Below is a small trained network, with its code and all its weights. Each question gives an input and a class and asks what happens when units are switched off, that is, made to give their printed mean instead of their output.

import numpy as np


def w(rows, s, z=0):
    codes = np.array(rows[::2]) - 128.0
    scale = np.full(codes.shape[1], s)
    scale[-1] = z or s
    return codes * scale


def f(y):
    return y / 2 * (1 + np.tanh(0.7978845608 * (y + 0.044715 * y**3)))


def log_softmax(a):
    a = a - a.max(-1, keepdims=True)
    return a - np.log(np.exp(a).sum(-1, keepdims=True))


def net(x, mask):
    res = np.array(x, float).reshape(1, 4) / 4 @ E
    y = f(res @ A[0][:, :-1].T + A[0][:, -1])
    res = res + np.where(mask, y, B[0][:, -1]) @ B[0][:, :-1]
    return log_softmax(res[-1] @ U[:, :-1].T + U[:, -1])


A, B = {}, {}
E = w([
[254,202,65,146,73,121,137,43,7,24,162],'x0',
[117,5,142,114,12,111,139,145,76,140,239],'x1',
[73,157,50,104,72,193,46,138,45,229,58],'x2',
[160,172,190,87,93,109,241,220,42,155,25],'x3',
],0.0068)
A[0] = w([
[90,73,139,110,16,127,144,155,133,144,193,71],'n1',
[68,57,143,89,170,140,135,173,181,175,104,118],'n2',
[95,38,148,104,88,97,125,154,81,155,192,111],'n3',
[102,105,98,195,149,153,45,82,183,148,174,65],'n4',
[133,51,155,86,43,139,136,132,115,133,177,69],'n5',
[107,119,59,62,98,192,60,150,61,167,75,41],'n6',
[140,153,207,41,99,91,254,240,58,168,35,2],'n7',
[68,89,188,134,151,138,118,169,182,174,107,59],'n8',
[91,102,95,154,159,137,53,79,155,113,171,29],'n9',
[155,82,219,142,192,62,214,134,180,77,165,29],'n10',
[85,137,89,89,93,190,62,138,99,199,94,104],'n11',
[104,210,129,147,231,167,127,124,178,139,57,39],'n12',
],0.0068,0.0048)
B[0] = w([
[125,204,154,54,205,163,67,131,108,133,43,194],'n1',
[245,154,51,181,55,92,171,112,21,56,102,238],'n2',
[145,242,138,77,237,123,50,143,132,153,70,204],'n3',
[63,125,92,79,63,100,195,66,184,189,132,220],'n4',
[143,204,140,63,212,159,72,93,117,124,61,185],'n5',
[93,80,212,207,155,211,212,125,120,66,182,209],'n6',
[50,121,89,62,35,74,179,23,241,189,173,255],'n7',
[225,143,65,177,81,107,206,47,16,37,82,211],'n8',
[75,151,113,92,63,133,224,2,224,165,169,190],'n9',
[84,44,216,206,184,215,211,167,124,88,203,231],'n10',
[82,50,244,203,173,203,209,193,133,63,217,225],'n11',
[151,225,147,98,224,161,47,135,145,149,19,223],'n12',
],0.0073,0.0063)
U = w([
[78,119,100,78,56,107,139,80,221,180,155,104],'0',
[107,72,219,199,174,172,143,178,130,105,177,98],'1',
[145,188,134,78,226,138,69,147,129,152,65,113],'2',
[232,142,41,174,59,113,141,89,10,77,132,103],'3',
[133,87,81,144,110,82,73,230,138,168,141,250],'4',
],0.013,0.018)

Each question gives the input, the list of numbers given to net, and the class t.
The units are the neurons (one row each of A and B). Each row of codes is followed by its name. A weight is (code - 128) times the scale printed after its matrix; where a second scale follows, it is the last column's (A, B and U).
mask holds one flag per neuron, in row order. A switched-off neuron (its flag False) gives its mean, the last column of its row in B, instead of its output. The means were averaged over made-up inputs and are rounded, as every weight is.
A unit's drop is (log p(t) with every unit on - log p(t) with that unit switched off) / (log p(t) with every unit on - log p(t) with every unit switched off).
The circuit of an input: a set's keep is (log p(t) with only the set's units on - log p(t) with every unit switched off) / (log p(t) with every unit on - log p(t) with every unit switched off). Starting from all 12 units, units are removed one at a time, each time the one whose removal leaves the highest keep (on an exact tie, the one counted first), for as long as the keep stays at least 0.8.
circuit, biggest first: the units of the circuit, biggest drop first
most important unit: the unit with the biggest drop
top k neurons: the k neurons with the biggest drops, biggest first
drop of u: that unit's drop, to one decimal
input [-6,6,7,6], class 1: top 4 neurons	(n11, n6, n4, n9)
input [5,5,-3,0], class 2: most important unit	n2
input [7,7,7,1], class 1: top 2 neurons	(n6, n11)
input [-6,-1,-4,1], class 3: circuit, biggest first	(n2, n8)
input [-4,4,5,-4], class 1: top 3 neurons	(n11, n7, n6)
input [-6,-5,5,-5], class 3: top 2 neurons	(n2, n8)
input [-6,1,5,4], class 3: top 3 neurons	(n2, n8, n10)
input [-5,0,-7,7], class 0: top 2 neurons	(n7, n11)
input [3,-3,1,-2], class 4: top 2 neurons	(n2, n8)
input [-5,-1,7,7], class 0: top 2 neurons	(n7, n10)
input [-4,-6,-6,-6], class 0: top 2 neurons	(n4, n9)
input [-7,3,-6,-2], class 3: top 4 neurons	(n2, n8, n11, n6)
input [8,-8,-8,-7], class 1: top 4 neurons	(n10, n7, n2, n8)
input [-1,8,-7,-6], class 2: top 4 neurons	(n3, n1, n5, n11)
input [-4,3,0,-3], class 3: top 2 neurons	(n2, n7)
input [-5,6,3,3], class 2: circuit, biggest first	(n3)
input [-6,-3,-2,-1], class 3: drop of n10	0.0
input [-1,2,6,-4], class 1: drop of n6	0.1
input [4,-3,5,8], class 0: drop of n7	0.8
input [-1,-6,6,1], class 1: circuit, biggest first	(n11)
input [-4,0,1,2], class 3: circuit, biggest first	(n2, n8)
